Below is a small trained network, with its code and all its weights. Each question gives an input and a target symbol and asks what happens when units are switched off, that is, made to give their printed mean instead of their output.

import numpy as np


def w(rows, s, z=0):
    codes = np.array(rows[::2]) - 128.0
    scale = np.full(codes.shape[1], s)
    scale[-1] = z or s
    return codes * scale


def f(y):
    return y / 2 * (1 + np.tanh(0.7978845608 * (y + 0.044715 * y**3)))


def softmax(a):
    e = np.exp(a - a.max(-1, keepdims=True))
    return e / e.sum(-1, keepdims=True)


def log_softmax(a):
    a = a - a.max(-1, keepdims=True)
    return a - np.log(np.exp(a).sum(-1, keepdims=True))


def net(x, mask):
    ids = ['αγδεζηθλπσφψω'.index(c) for c in x.split()]
    T = len(ids)
    res = E[ids] + P[:T]
    u = 0
    for l in range(3):
        r = res
        for j in range(2):
            rows = slice(2 * j, 2 * j + 2)
            q, k, v = (r @ M[l][rows].T for M in (Q, K, V))
            z = softmax(np.where(np.tri(T) > 0, q @ k.T / 2**0.5, -1e9)) @ v
            o = O[l][rows]
            res = res + np.where(mask[u + j], z, o[:, -1]) @ o[:, :-1]
        u += 2
        y = f(res @ A[l][:, :-1].T + A[l][:, -1])
        res = res + np.where(mask[u : u + 8], y, B[l][:, -1]) @ B[l][:, :-1]
        u += 8
    return log_softmax(res[-1] @ U[:, :-1].T + U[:, -1])


Q, K, V, O, A, B = {}, {}, {}, {}, {}, {}
E = w([
[161,136,109,132,172,89,97,130],'α',
[117,71,126,62,159,139,75,86],'γ',
[121,200,102,51,91,171,52,148],'δ',
[46,104,167,93,127,85,214,139],'ε',
[185,123,108,86,32,139,197,120],'ζ',
[102,159,153,110,110,37,148,96],'η',
[16,123,127,138,112,150,148,114],'θ',
[116,100,120,73,51,106,79,19],'λ',
[65,117,178,81,136,221,137,66],'π',
[110,97,168,115,143,195,178,121],'σ',
[173,90,142,117,98,77,114,70],'φ',
[253,138,142,154,200,149,125,159],'ψ',
[102,228,133,144,162,227,97,37],'ω',
],0.016)
P = w([
[79,142,87,70,254,139,203,79],'0',
[97,112,59,101,229,148,173,121],'1',
[97,110,80,110,215,146,156,113],'2',
[96,116,102,114,204,141,140,108],'3',
[101,117,124,122,191,139,133,109],'4',
[101,117,142,130,179,136,123,112],'5',
[107,116,159,135,167,132,115,119],'6',
[106,115,174,146,154,134,104,123],'7',
[110,117,189,150,139,129,102,131],'8',
[113,114,203,157,125,130,94,134],'9',
[116,112,215,159,111,129,82,139],'10',
[118,115,230,168,91,128,86,148],'11',
[121,113,239,170,83,128,75,152],'12',
[121,112,251,178,79,128,66,160],'13',
],0.0081)
Q[0] = w([
[145,166,211,127,148,130,86,88],'0.h0',
[129,161,193,98,132,123,127,84],'0.h0',
[188,131,38,111,3,68,223,209],'0.h1',
[167,252,74,232,22,194,202,48],'0.h1',
],0.012)
K[0] = w([
[118,169,94,95,133,138,130,163],'0.h0',
[118,144,103,77,120,134,124,142],'0.h0',
[169,96,115,174,138,83,242,74],'0.h1',
[137,167,98,247,63,213,147,39],'0.h1',
],0.014)
V[0] = w([
[149,118,102,188,162,123,218,2],'0.h0',
[95,235,116,118,35,168,60,229],'0.h0',
[130,97,105,189,141,127,200,93],'0.h1',
[176,196,80,92,132,144,192,116],'0.h1',
],0.0079)
O[0] = w([
[130,99,2,119,95,154,110,119,96],'0.h0',
[151,183,209,123,185,119,160,44,127],'0.h0',
[141,165,149,129,202,141,22,26,2],'0.h1',
[114,153,110,139,138,162,183,85,156],'0.h1',
],0.0052,0.0061)
A[0] = w([
[57,145,139,160,244,118,84,219,99],'0.n0',
[176,225,167,86,99,14,153,30,64],'0.n1',
[175,74,101,130,147,14,221,62,100],'0.n2',
[99,72,182,145,237,94,116,82,155],'0.n3',
[111,205,119,254,129,191,72,55,4],'0.n4',
[227,113,123,124,68,86,80,73,144],'0.n5',
[21,100,155,175,52,217,117,70,86],'0.n6',
[147,192,60,233,170,14,95,197,155],'0.n7',
],0.0066,0.0032)
B[0] = w([
[115,152,169,76,82,146,195,38,162],'0.n0',
[118,69,106,139,167,141,58,185,181],'0.n1',
[102,101,56,218,121,52,101,82,156],'0.n2',
[136,142,99,109,103,113,232,178,252],'0.n3',
[63,54,131,187,139,141,92,2,116],'0.n4',
[74,100,130,156,65,105,198,138,133],'0.n5',
[174,117,121,181,183,89,63,230,244],'0.n6',
[92,47,157,78,189,122,8,151,140],'0.n7',
],0.0083,0.0031)
Q[1] = w([
[104,153,68,172,128,217,110,217],'1.h0',
[204,208,135,223,141,169,152,71],'1.h0',
[99,164,73,99,54,45,136,125],'1.h1',
[147,60,110,4,126,72,111,228],'1.h1',
],0.016)
K[1] = w([
[163,82,202,251,109,154,163,152],'1.h0',
[128,11,27,152,184,175,140,116],'1.h0',
[131,35,145,169,136,127,161,132],'1.h1',
[167,115,217,105,46,69,127,238],'1.h1',
],0.016)
V[1] = w([
[174,177,70,87,120,167,132,132],'1.h0',
[144,6,155,171,159,130,161,105],'1.h0',
[117,254,123,254,103,114,131,192],'1.h1',
[85,234,122,71,94,140,73,140],'1.h1',
],0.009)
O[1] = w([
[106,130,83,137,82,147,121,183,227],'1.h0',
[146,2,166,134,223,108,140,78,3],'1.h0',
[121,234,65,232,138,178,180,96,51],'1.h1',
[72,201,122,154,123,115,135,216,184],'1.h1',
],0.0057,0.0053)
A[1] = w([
[139,125,130,108,213,179,142,210,91],'1.n0',
[182,127,57,122,82,197,96,71,24],'1.n1',
[135,235,138,132,110,118,185,141,239],'1.n2',
[184,73,169,130,130,173,178,82,130],'1.n3',
[231,173,98,93,143,181,94,155,248],'1.n4',
[84,137,142,155,189,146,41,173,188],'1.n5',
[238,126,127,105,203,251,176,194,113],'1.n6',
[88,227,172,117,255,109,173,100,97],'1.n7',
],0.0091,0.0018)
B[1] = w([
[110,254,136,54,105,153,48,46,203],'1.n0',
[96,204,69,194,7,124,174,178,133],'1.n1',
[128,9,141,136,204,113,108,118,254],'1.n2',
[73,51,79,156,150,143,119,177,145],'1.n3',
[82,55,93,206,155,65,221,122,166],'1.n4',
[120,90,148,71,60,78,176,184,188],'1.n5',
[53,89,150,155,60,6,152,22,181],'1.n6',
[162,95,41,141,53,169,78,150,183],'1.n7',
],0.0071,0.0089)
Q[2] = w([
[192,185,139,132,154,140,127,41],'2.h0',
[177,118,139,94,193,140,116,144],'2.h0',
[174,82,143,82,163,144,121,149],'2.h1',
[55,2,114,117,52,116,91,181],'2.h1',
],0.018)
K[2] = w([
[106,156,13,74,174,109,120,102],'2.h0',
[80,105,99,101,148,122,140,206],'2.h0',
[136,100,138,89,126,121,131,210],'2.h1',
[156,117,250,213,117,132,110,147],'2.h1',
],0.017)
V[2] = w([
[30,140,212,114,185,161,170,139],'2.h0',
[135,113,94,121,197,125,248,179],'2.h0',
[132,113,156,151,121,17,171,74],'2.h1',
[122,174,109,113,168,52,33,182],'2.h1',
],0.016)
O[2] = w([
[56,130,1,49,143,40,198,145,200],'2.h0',
[230,84,77,156,126,13,211,239,3],'2.h0',
[200,162,83,68,166,86,147,4,221],'2.h1',
[212,202,38,166,186,97,148,234,221],'2.h1',
],0.0071,0.0068)
A[2] = w([
[175,211,111,53,7,112,177,148,56],'2.n0',
[151,251,27,170,105,254,109,140,60],'2.n1',
[167,176,155,125,244,98,141,51,4],'2.n2',
[99,241,129,111,80,190,147,191,9],'2.n3',
[137,89,190,124,152,83,88,26,49],'2.n4',
[169,182,223,33,75,60,162,200,62],'2.n5',
[201,154,87,60,224,163,150,94,125],'2.n6',
[112,48,118,143,155,49,189,147,115],'2.n7',
],0.0083,0.0028)
B[2] = w([
[131,107,140,127,88,97,41,186,200],'2.n0',
[197,138,66,104,190,155,94,118,179],'2.n1',
[83,36,98,158,93,207,3,184,189],'2.n2',
[125,54,96,177,125,133,206,96,183],'2.n3',
[175,160,125,124,162,102,203,173,255],'2.n4',
[225,62,105,106,135,117,136,90,196],'2.n5',
[82,177,158,182,130,68,155,86,218],'2.n6',
[44,159,201,141,136,209,99,118,250],'2.n7',
],0.012,0.0099)
U = w([
[124,52,125,164,181,82,131,55,2],'α',
[169,64,88,102,45,104,135,96,134],'γ',
[106,94,64,146,159,144,199,166,104],'δ',
[124,81,165,18,164,121,74,149,172],'ε',
[180,76,183,148,157,96,176,90,157],'ζ',
[143,214,145,112,214,62,131,171,184],'η',
[86,202,128,163,117,143,179,181,196],'θ',
[125,104,124,128,176,200,108,84,37],'λ',
[117,115,60,88,163,138,189,42,177],'π',
[96,254,95,35,49,115,118,116,170],'σ',
[164,237,196,90,144,169,108,110,173],'φ',
[102,173,142,165,122,94,53,110,91],'ψ',
[78,96,208,131,159,126,136,87,83],'ω',
],0.006,0.005)

Each question gives the input, a string of symbols that net reads in full, and the target symbol t.
The units are the heads (2 rows each of Q, K, V and O) and the neurons (one row each of A and B). Each row of codes is followed by its name. A weight is (code - 128) times the scale printed after its matrix; where a second scale follows, it is the last column's (O, A, B and U).
mask holds one flag per unit, layer by layer, with each layer's heads first. A switched-off unit (its flag False) gives its mean, the last column of its rows in O or B, instead of its output. The means were averaged over made-up inputs and are rounded, as every weight is.
A unit's drop is (log p(t) with every unit on - log p(t) with that unit switched off) / (log p(t) with every unit on - log p(t) with every unit switched off).
The circuit of an input: a set's keep is (log p(t) with only the set's units on - log p(t) with every unit switched off) / (log p(t) with every unit on - log p(t) with every unit switched off). Starting from the 12 units with the biggest drops (on a tie, the unit counted first), units are removed one at a time, each time the one whose removal leaves the highest keep (on an exact tie, the one counted first), for as long as the keep stays at least 0.8.
circuit, biggest first: the units of the circuit, biggest drop first
unit that matters most: the unit with the biggest drop
top k neurons: the k neurons with the biggest drops, biggest first
k most important neurons of layer l: the k neurons of layer l with the biggest drops, biggest first
heads that matter: for each layer, one digit per head in row order, 1 if its drop is at least 0.15 and else 0, layers parted by /
input γ δ γ δ, target ε: circuit, biggest first -> [0.n6 2.n0 1.h1]
input γ γ ζ γ α α γ η ε, target ω: circuit, biggest first -> [2.n7 1.h0]
input η η γ α π σ σ, target π: circuit, biggest first -> [1.n6 2.h0 2.h1]
input γ γ θ, target δ: top 2 neurons -> [0.n6 2.n3]
input ε δ γ π θ γ ε γ γ δ σ ψ δ, target ψ: top 2 neurons -> [2.n2 1.n6]
input δ δ γ γ α ζ φ, target ζ: heads that matter -> 10 / 01 / 11
input α λ η ε δ δ γ ε ε σ α δ γ, target δ: heads that matter -> 10 / 11 / 01
input γ σ δ δ α φ γ δ δ δ δ π δ γ, target π: unit that matters most -> 1.n7
input γ α φ φ, target ζ: top 2 neurons -> [2.n4 1.n0]
input π γ ω ζ σ γ η, target ψ: 2 most important neurons of layer 0 -> [0.n2 0.n7]
input σ δ ω η η α λ α θ σ, target σ: top 4 neurons -> [1.n6 1.n0 0.n6 1.n3]
input φ φ γ λ δ γ σ α ψ σ, target ψ: heads that matter -> 00 / 01 / 01
input α γ α θ ζ, target γ: 4 most important neurons of layer 1 -> [1.n2 1.n1 1.n0 1.n7]
input γ ζ π α α ζ α γ φ γ, target ζ: heads that matter -> 10 / 11 / 11
input ε γ γ η θ α ε σ ω, target λ: heads that matter -> 00 / 01 / 10
input γ δ γ σ ω, target ω: circuit, biggest first -> [2.h1 0.n4]
input γ φ ε δ ε, target ε: most important neuron of layer 1 -> [1.n0]
input σ ε γ ζ ζ δ γ γ, target δ: heads that matter -> 11 / 11 / 01
input θ γ δ ζ η, target η: circuit, biggest first -> [0.n1 2.h1]
input π γ ε δ γ γ γ ε, target ε: circuit, biggest first -> [2.h0 2.n7 2.n5 2.n0]
input ζ γ δ γ π θ α γ α γ α, target γ: heads that matter -> 00 / 11 / 00
input γ γ α γ ε π η ε π σ, target π: unit that matters most -> 1.h0
input θ ψ γ α γ γ ζ δ ω, target ω: circuit, biggest first -> [0.n4 2.h1]
input γ γ δ, target δ: circuit, biggest first -> [0.h0 2.h1 2.n3]
input η η ω φ σ γ, target ε: top 3 neurons -> [1.n0 0.n4 1.n6]
input η δ δ δ, target δ: circuit, biggest first -> [2.h1 1.n7 2.n3]
input φ η α δ π η, target π: unit that matters most -> 1.n7
input γ σ δ φ γ θ α γ η λ γ, target λ: 2 most important neurons of layer 0 -> [0.n1 0.n5]
